Below is a small trained network, with its code and all its weights. Each question gives an input and a target symbol and asks what happens when units are switched off, that is, made to give their printed mean instead of their output.

import numpy as np


def w(rows, s, z=0):
    codes = np.array(rows[::2]) - 128.0
    scale = np.full(codes.shape[1], s)
    scale[-1] = z or s
    return codes * scale


def f(y):
    return np.maximum(y, 0)


def softmax(a):
    e = np.exp(a - a.max(-1, keepdims=True))
    return e / e.sum(-1, keepdims=True)


def log_softmax(a):
    a = a - a.max(-1, keepdims=True)
    return a - np.log(np.exp(a).sum(-1, keepdims=True))


def net(x, mask):
    ids = ['ΓΛΞΦΨαβδεηθπω'.index(c) for c in x.split()]
    T = len(ids)
    res = E[ids] + P[:T]
    r = res
    for j in range(3):
        rows = slice(3 * j, 3 * j + 3)
        q, k, v = (r @ M[0][rows].T for M in (Q, K, V))
        z = softmax(np.where(np.tri(T) > 0, q @ k.T / 3**0.5, -1e9)) @ v
        o = O[0][rows]
        res = res + np.where(mask[j], z, o[:, -1]) @ o[:, :-1]
    y = f(res @ A[0][:, :-1].T + A[0][:, -1])
    res = res + np.where(mask[3:27], y, B[0][:, -1]) @ B[0][:, :-1]
    return log_softmax(res[-1] @ U[:, :-1].T + U[:, -1])


Q, K, V, O, A, B = {}, {}, {}, {}, {}, {}
E = w([
[136,139,103],'Γ',
[146,199,53],'Λ',
[129,133,95],'Ξ',
[134,120,48],'Φ',
[125,98,168],'Ψ',
[166,170,66],'α',
[151,148,92],'β',
[121,178,46],'δ',
[177,100,79],'ε',
[101,126,180],'η',
[174,112,91],'θ',
[196,23,225],'π',
[167,9,12],'ω',
],0.015)
P = w([
[50,95,141],'0',
[127,127,115],'1',
[217,133,88],'2',
[3,111,136],'3',
[179,193,212],'4',
[184,82,82],'5',
],0.02)
Q[0] = w([
[133,125,252],'head 0',
[36,117,115],'head 0',
[79,92,100],'head 0',
[180,224,222],'head 1',
[89,142,164],'head 1',
[145,137,161],'head 1',
[203,136,177],'head 2',
[181,184,189],'head 2',
[150,129,155],'head 2',
],0.013)
K[0] = w([
[72,19,9],'head 0',
[214,138,63],'head 0',
[197,57,118],'head 0',
[206,126,80],'head 1',
[108,235,48],'head 1',
[156,85,103],'head 1',
[170,114,125],'head 2',
[176,101,134],'head 2',
[161,163,104],'head 2',
],0.011)
V[0] = w([
[93,150,120],'head 0',
[116,100,104],'head 0',
[73,112,127],'head 0',
[126,152,211],'head 1',
[90,221,127],'head 1',
[156,140,77],'head 1',
[192,91,115],'head 2',
[64,113,95],'head 2',
[112,29,5],'head 2',
],0.011)
O[0] = w([
[139,152,148,143],'head 0',
[135,141,142,147],'head 0',
[107,193,170,156],'head 0',
[83,150,112,82],'head 1',
[118,235,158,92],'head 1',
[187,117,126,119],'head 1',
[74,8,1,135],'head 2',
[187,119,194,173],'head 2',
[170,26,127,255],'head 2',
],0.0089,0.0076)
A[0] = w([
[50,169,107,228],'neuron 0',
[231,152,139,118],'neuron 1',
[112,176,74,254],'neuron 2',
[212,70,226,40],'neuron 3',
[156,234,170,57],'neuron 4',
[209,148,94,107],'neuron 5',
[168,102,137,212],'neuron 6',
[129,105,102,206],'neuron 7',
[126,70,151,117],'neuron 8',
[43,86,249,36],'neuron 9',
[109,112,253,113],'neuron 10',
[101,112,192,76],'neuron 11',
[93,104,61,151],'neuron 12',
[94,191,224,141],'neuron 13',
[102,116,211,139],'neuron 14',
[58,160,221,34],'neuron 15',
[208,166,170,48],'neuron 16',
[4,156,89,168],'neuron 17',
[120,113,201,42],'neuron 18',
[181,90,66,135],'neuron 19',
[143,181,135,224],'neuron 20',
[148,176,88,205],'neuron 21',
[106,127,218,7],'neuron 22',
[20,88,102,161],'neuron 23',
],0.011,0.0085)
B[0] = w([
[150,78,172,151],'neuron 0',
[105,187,89,189],'neuron 1',
[111,58,150,173],'neuron 2',
[147,132,101,193],'neuron 3',
[192,42,134,152],'neuron 4',
[89,145,102,187],'neuron 5',
[71,190,129,231],'neuron 6',
[90,140,181,206],'neuron 7',
[120,161,81,182],'neuron 8',
[136,186,75,172],'neuron 9',
[92,111,116,188],'neuron 10',
[111,141,76,149],'neuron 11',
[202,121,147,185],'neuron 12',
[169,136,171,179],'neuron 13',
[55,101,98,173],'neuron 14',
[172,170,105,156],'neuron 15',
[255,143,76,147],'neuron 16',
[176,44,90,140],'neuron 17',
[132,156,92,145],'neuron 18',
[116,146,151,248],'neuron 19',
[120,169,178,172],'neuron 20',
[103,52,182,169],'neuron 21',
[181,154,105,145],'neuron 22',
[230,109,143,163],'neuron 23',
],0.0092,0.014)
U = w([
[82,151,173,134],'Γ',
[171,147,135,122],'Λ',
[82,175,120,161],'Ξ',
[149,154,18,118],'Φ',
[12,77,234,188],'Ψ',
[87,169,138,166],'α',
[60,102,109,203],'β',
[204,163,83,2],'δ',
[28,108,84,167],'ε',
[148,106,216,77],'η',
[66,96,101,179],'θ',
[160,57,109,94],'π',
[91,101,4,63],'ω',
],0.011,0.0082)

Each question gives the input, a string of symbols that net reads in full, and the target symbol t.
The units are the heads (3 rows each of Q, K, V and O) and the neurons (one row each of A and B). Each row of codes is followed by its name. A weight is (code - 128) times the scale printed after its matrix; where a second scale follows, it is the last column's (O, A, B and U).
mask holds one flag per unit, heads first, then neurons. A switched-off unit (its flag False) gives its mean, the last column of its rows in O or B, instead of its output. The means were averaged over made-up inputs and are rounded, as every weight is.
A unit's drop is (log p(t) with every unit on - log p(t) with that unit switched off) / (log p(t) with every unit on - log p(t) with every unit switched off).
The circuit of an input: a set's keep is (log p(t) with only the set's units on - log p(t) with every unit switched off) / (log p(t) with every unit on - log p(t) with every unit switched off). Starting from the 12 units with the biggest drops (on a tie, the unit counted first), units are removed one at a time, each time the one whose removal leaves the highest keep (on an exact tie, the one counted first), for as long as the keep stays at least 0.8.
circuit, biggest first: the units of the circuit, biggest drop first
top k neurons: the k neurons with the biggest drops, biggest first
which heads matter: for each layer, one digit per head in row order, 1 if its drop is at least 0.15 and else 0, layers parted by /
drop when u is switched off: that unit's drop, to one decimal
input π β δ Ξ Λ, target δ: circuit, biggest first : neuron 16
input α ω η, target Φ: which heads matter : 010
input Φ η Λ δ π, target Λ: which heads matter : 111
input π π ε, target π: which heads matter : 011
input α Ξ Γ α, target Ψ: which heads matter : 111
input η δ ε ω, target π: top 2 neurons : neuron 23; neuron 17
input η θ δ Ψ Ψ, target δ: circuit, biggest first : head 1; neuron 16
input Λ Ξ Ψ Γ θ, target Ψ: which heads matter : 001
input η Λ ω ε Φ, target ω: which heads matter : 011
input Λ Φ α π θ δ, target π: circuit, biggest first : head 1; neuron 12; head 0; neuron 23
input Φ α π θ ε, target π: top 2 neurons : neuron 23; neuron 12
input θ Λ Φ ω Ξ, target Φ: which heads matter : 011
input Λ π η α α, target η: top 3 neurons : neuron 4; neuron 6; neuron 14
input δ α ω Ξ Λ, target ω: circuit, biggest first : head 2
input α Ξ ω Λ Γ ω, target Φ: circuit, biggest first : head 2; neuron 1; neuron 5; neuron 3
input δ Γ π η π β, target π: which heads matter : 111
input Ψ δ Ψ θ ε, target Ψ: which heads matter : 001
input η α β, target Ψ: top 2 neurons : neuron 21; neuron 2
input π β η π α, target η: top 2 neurons : neuron 4; neuron 20
input Λ Λ ω ω α, target ω: circuit, biggest first : head 2
input α β η η, target δ: which heads matter : 001
input Ξ δ Ξ π, target ω: which heads matter : 000
input α θ ε η β Λ, target Ψ: which heads matter : 010
input Φ α Φ α Λ, target Φ: top 2 neurons : neuron 16; neuron 1
input β α π Γ π, target π: which heads matter : 011
input Ψ π α α, target Ψ: drop when head 2 is switched off : 2.9
input π α ω δ, target Λ: drop when head 2 is switched off : 0.9
input Λ Ψ Λ Λ, target η: drop when head 1 is switched off : 0.5
input δ ω π π Ψ, target π: drop when neuron 23 is switched off : 0.3
